Each row has a name. Each piece below is followed by the name of the row it came from, unless a question asks for something else. Each question is about the rows just above it.

Columns, left to right: W C E H K F N Q
B: [-51, 71, 30, 65, -55, 54, -54, 60]
P: [-28, -50, 85, 39, -50, -50, -50, 35]
G: [-28, 42, 85, 39, -29, 43, -29, 35]
L: [-28, 42, 85, 39, -28, -29, 43, 43]
find: [-28, 42, 85, 39, -28, -29, 43, 43] -> L
Which value appears more than once in P? -> [-50]
The value that G holds more than once: -> [-29]
Where do [-28, -50, 85, 39, -50, -50, -50, 35] appear? -> P
Which column holds [-54, -50] top down? -> N

Columns, left to right: gidop ruk peta zusip Doz tevel gug duz
Vifa: [-25, 15, -23, 16, 68, -1, 14, 26]
kek: [20, -47, 83, 72, -11, -2, -39, -25]
Lukal: [-24, 26, -33, 10, 76, 79, 16, 33]
gof: [-2, -44, 80, 84, 39, 54, -18, -23]
Which column holds this, read top down? [72, 10] -> zusip
[-47, 26] is in which column, read top down? -> ruk
[-25, 20] is in which column, read top down? -> gidop
Count the entries of [20, -47, 83, 72, -11, -2]: -> 6
[-23, 83] is in which column, read top down? -> peta

Columns, left to right: vono Maro meze fes
Lud: [-9, 50, -13, -28]
ded: [28, 27, -11, -73]
navu: [-2, 11, 11, 33]
The value that navu holds more than once: -> [11]
find: [-9, 50] -> Lud
find: [-9, 50, -13, -28] -> Lud
[-9, 28] is in which column, read top down? -> vono

Columns, left to right: Petod Tavag dofem zuve lupub Pelu vin fasin
Kug: [25, -3, 46, -15, -43, 10, -13, -44]
felos: [-44, 10, 60, -22, -44, -44, -13, -44]
pega: [-25, 25, -3, 46, -15, -41, 34, 25]
The value that felos holds more than once: -> [-44]
Where do [25, -3, 46, -15, -41] appear? -> pega
Which value appears more than once in pega? -> [25]
Which column holds [-44, 25] top down? -> fasin
[25, -3, 46, -15, -43, 10, -13] is in which row? -> Kug
Which column holds this, read top down? [-44, -41] -> Pelu
find: [-25, 25, -3, 46, -15, -41, 34, 25] -> pega

Columns, left to right: zav dekoz mikod Leg matum Somi Furag
rimu: [66, 66, -10, 66, -9, 6, 66]
kepin: [14, -3, -10, 66, -9, 59, -9]
gefak: [14, -3, -10, 66, -9, 59, 32]
Which value appears more than once in rimu? -> [66]
The value that kepin holds more than once: -> [-9]
Number of entries in [66, 66, -10]: -> 3

Columns, left to right: rede neres Binu sivi
Rubi: [64, -21, 44, -36]
latu: [-12, 37, -74, -74]
gib: [66, 37, -2, -70]
dop: [66, 37, -74, -70]
find: [66, 37, -74] -> dop
Repeated in latu: -> [-74]

Columns, left to right: Pigu rasu nado vapit Par Kalo biti sadi
Buf: [-10, -12, -4, 7, 19, 72, 61, 1]
vipef: [1, -2, -5, -10, -12, -3, 7, 19]
Tadu: [-11, 1, -10, -22, -53, -55, -22, 11]
Which row holds [-10, -12, -3, 7, 19]? -> vipef
Which row holds [-10, -12, -4, 7, 19, 72, 61, 1]? -> Buf
Which column holds [72, -3] top down? -> Kalo
The row with [-11, 1, -10, -22, -53, -55, -22, 11] is -> Tadu
[1, 19] is in which column, read top down? -> sadi
Repeated in Tadu: -> [-22]
Which column holds this, read top down? [-2, 1] -> rasu

Columns, left to right: pubib miden vik dat
Fer: [49, 38, 33, -15]
Rad: [66, 52, 40, -42]
sedu: [49, 38, 27, -30]
Poku: [26, 20, 49, -25]
lipub: [-79, -61, -49, 49]
tatu: [38, 38, 38, -43]
How many entries does [49, 38, 27] have? -> 3
Count the entries of [26, 20, 49, -25]: -> 4
Count the entries of [49, 38, 33]: -> 3
Which value appears more than once in tatu? -> [38]
How many entries does [49] have? -> 1

Columns, left to right: miba voma zefim rato lor bez dani
Zigig: [-4, -4, -6, -4, 3, -24, 28]
vak: [-13, -1, 6, 59, 3, -24, 49]
vep: [-70, 27, 31, -10, 34, -85, -42]
Zut: [-4, -3, 59, 3, -24, 8, 3]
How many entries does [-4, -3] have? -> 2
Repeated in Zigig: -> [-4]
Number of entries in [-4, -4, -6, -4, 3]: -> 5
find: [-4, -6, -4, 3, -24] -> Zigig
Where do [-4, 3, -24] appear? -> Zigig

Columns, left to right: vof zazur sedep Luf tev Fupu pabar kudug
sepir: [-47, 39, -47, -50, -7, 97, -5, -47]
lib: [-47, 39, -47, -50, -47, -46, 47, -32]
Tebe: [70, -61, 70, 77, 69, 73, -71, 43]
The value that sepir holds more than once: -> [-47]
Number of entries in [70, -61, 70, 77, 69, 73, -71, 43]: -> 8
[-47, 39, -47, -50, -7, 97, -5, -47] is in which row? -> sepir
Where do [69, 73, -71, 43] appear? -> Tebe
Number of entries in [-47, 39, -47, -50, -47, -46]: -> 6

Columns, left to right: kuru kuv dariz Voko mas vus Bof kazit
fel: [-7, 11, 72, 20, -12, 10, 37, -4]
tedo: [11, 0, -81, -17, 27, -10, -38, 23]
fof: [4, 15, 72, 17, -21, -12, 35, -12]
Zum: [-4, 0, -81, -17, 27, -10, -38, 23]
zufe: [-12, -12, -12, -12, -14, -12, 35, -12]
find: [11, 72, 20, -12, 10, 37, -4] -> fel
Which value appears more than once in zufe? -> [-12]
Number of entries in [4, 15, 72, 17]: -> 4
Count the entries of [-12, -12]: -> 2
find: [-4, 0, -81, -17, 27, -10, -38, 23] -> Zum
The value that fof holds more than once: -> [-12]
find: [-12, -12, -12, -12, -14, -12, 35, -12] -> zufe

Columns, left to right: delel Vazaz Robus Mevu
kibo: [-1, -1, -6, -1]
depom: [4, 90, 27, -46]
gepi: [-1, 77, 21, -44]
Vati: [31, -21, -6, 27]
Which column holds this, read top down? [-46, -44] -> Mevu
Number of entries in [4, 90, 27]: -> 3
Which value appears more than once in kibo? -> [-1]
find: [-21, -6, 27] -> Vati
find: [-1, -6] -> kibo

Columns, left to right: Metiv Bolo raved dal zir Fefo
doso: [-59, 53, 47, 55, 49, 16]
zaf: [18, 47, -22, 55, -35, -1]
sape: [18, 10, -22, -35, -35, -35]
fefi: [-4, 97, 11, -14, -5, -43]
balo: [-32, -61, 53, 47, 58, 94]
The value that sape holds more than once: -> [-35]
find: [-61, 53, 47] -> balo
Count the entries of [-32, -61, 53, 47, 58]: -> 5
find: [18, 47, -22, 55, -35, -1] -> zaf
Number of entries in [-4, 97, 11]: -> 3
find: [-4, 97, 11, -14, -5, -43] -> fefi

Columns, left to right: Dutam nivu Zegus gafu
mopo: [-26, 2, -92, 0]
Vinu: [35, 16, -39, -12]
pef: [-35, -28, -25, 11]
nize: [10, 14, -74, -33]
buneb: [-33, -28, -46, -6]
zemu: [46, 7, -60, -34]
loku: [32, -17, -60, 13]
guvel: [51, -28, -80, 22]
Zaz: [-43, 35, -61, 3]
zufo: [-5, 18, -92, 39]
niki: [-43, 35, -25, 3]
fonu: [10, 14, -54, -45]
Which column holds [-28, 7, -17, -28, 35] top down? -> nivu
Which row holds [10, 14, -74, -33]? -> nize

Columns, left to right: zomas bibel bub Puver mibo Koma kodob tun nid gir
Vur: [-2, -24, 41, -69, 61, -7, 14, 9, 4, 26]
Roli: [13, -35, -5, -16, -9, 39, -16, -27, -19, -21]
pek: [2, 2, -11, 0, 86, 11, -3, -38, -6, 2]
kepi: [-21, 14, -11, 0, 86, 11, -3, -38, -6, -59]
mapor: [-21, 14, -11, 0, 86, 11, -3, -38, -6, 2]
find: [-35, -5, -16, -9, 39, -16, -27] -> Roli
Which column holds this, read top down? [-27, -38, -38, -38] -> tun
The value that pek holds more than once: -> [2]

Columns, left to right: kure zuru deti Pafak buri Mib zop buka
Vuv: [27, -66, 72, -59, 76, 79, 79, 56]
Gok: [58, 63, 59, 40, -50, -59, 89, 66]
Lani: [40, -59, 58, -50, 59, 63, 59, 54]
[63, -59] is in which column, read top down? -> zuru
[40, -59, 58, -50, 59, 63] is in which row? -> Lani
Which column holds [79, -59] top down? -> Mib
The value that Vuv holds more than once: -> [79]

Columns, left to right: geso Rimeg fusal guvad tik
Tem: [-46, -13, 15, 46, -46]
Zume: [-22, -7, -42, -22, 27]
silak: [-42, -38, -11, -42, 73]
Dige: [34, 15, 30, 34, -24]
saban: [40, -20, -32, 40, 23]
mogar: [28, 12, -31, 28, -27]
nisup: [3, 2, 88, 3, -43]
Sus: [40, -16, -34, 40, 22]
Zezeg: [79, -16, -31, 79, -45]
Number of entries in [79, -16, -31]: -> 3
find: [-34, 40] -> Sus
find: [-20, -32] -> saban
Which value appears more than once in Tem? -> [-46]

Columns, left to right: nases deso teve muza ror
vun: [32, -10, 65, 89, -17]
Fitiv: [-12, 11, -18, 16, -36]
kepez: [3, 3, 23, -26, 19]
vumit: [-11, -7, -18, 29, -23]
vemi: [7, 11, 6, -37, 30]
rer: [18, 15, 19, -37, 31]
lebo: [2, -5, 5, -31, 20]
sab: [19, 19, 51, 19, 7]
Kop: [-10, 5, -4, 48, -27]
netus: [-3, 9, -37, -88, 23]
Repeated in sab: -> [19]
Count the entries of [19, 19, 51, 19, 7]: -> 5
The row with [18, 15, 19, -37, 31] is -> rer
Number of entries in [-10, 5, -4]: -> 3
Number of entries in [32, -10, 65, 89]: -> 4
Which column holds this, read top down? [-26, 29, -37, -37, -31, 19] -> muza
How many entries does [18, 15] have? -> 2

Columns, left to right: luv Rafu boga geri Kibi foruf
Kas: [-43, -51, -34, 47, 49, -33]
Kedo: [60, 31, 53, -51, -51, 51]
ruv: [45, 45, 52, 45, -55, 49]
tamo: [74, 13, 64, -42, -53, 58]
find: [60, 31, 53, -51, -51] -> Kedo
Which column holds this, read top down? [-51, 31, 45] -> Rafu
Which value appears more than once in ruv? -> [45]
[49, -51] is in which column, read top down? -> Kibi

Columns, left to right: simu furad Dek sotu Zofel gosuf Zaze
lodub: [36, 31, 36, -89, -70, 35, 41]
vapi: [-66, -25, -49, 89, 84, -34, -62]
nam: [-66, -25, -49, -72, -81, 61, 61]
Pugo: [64, -2, 76, -72, -65, 65, 72]
Which column holds this, read top down? [36, -49, -49] -> Dek
[36, -66] is in which column, read top down? -> simu
Which column holds [61, 65] top down? -> gosuf
[-72, -72] is in which column, read top down? -> sotu
How many entries does [36, 31, 36, -89, -70] have? -> 5
Which column holds [84, -81, -65] top down? -> Zofel

Columns, left to right: Vaf Zukuz Nug fakud
ziben: [76, 2, -46, -16]
digif: [30, -30, -30, -2]
Kiz: [76, 2, -46, 7]
rona: [14, -5, -30, -2]
Duvup: [50, -14, -20, -14]
vog: [-5, 13, 25, -19]
tedu: [31, 18, -12, 3]
Levun: [76, -5, -2, -30]
[13, 18, -5] is in which column, read top down? -> Zukuz
[50, -5] is in which column, read top down? -> Vaf
find: [30, -30, -30, -2] -> digif
find: [2, -46, -16] -> ziben
find: [-5, -30, -2] -> rona
Which column holds [7, -2, -14, -19] top down? -> fakud

Columns, left to right: giled Pebu bira sove
Naf: [-15, -2, -16, -77]
zufak: [-14, -2, -26, 23]
zaga: [-12, -2, -21, 21]
nedu: [1, 8, -12, -65]
migi: [-15, -2, -26, 24]
gezat: [-15, -1, -28, 20]
How many entries does [-14, -2, -26] have? -> 3
How many entries does [-14, -2] have? -> 2

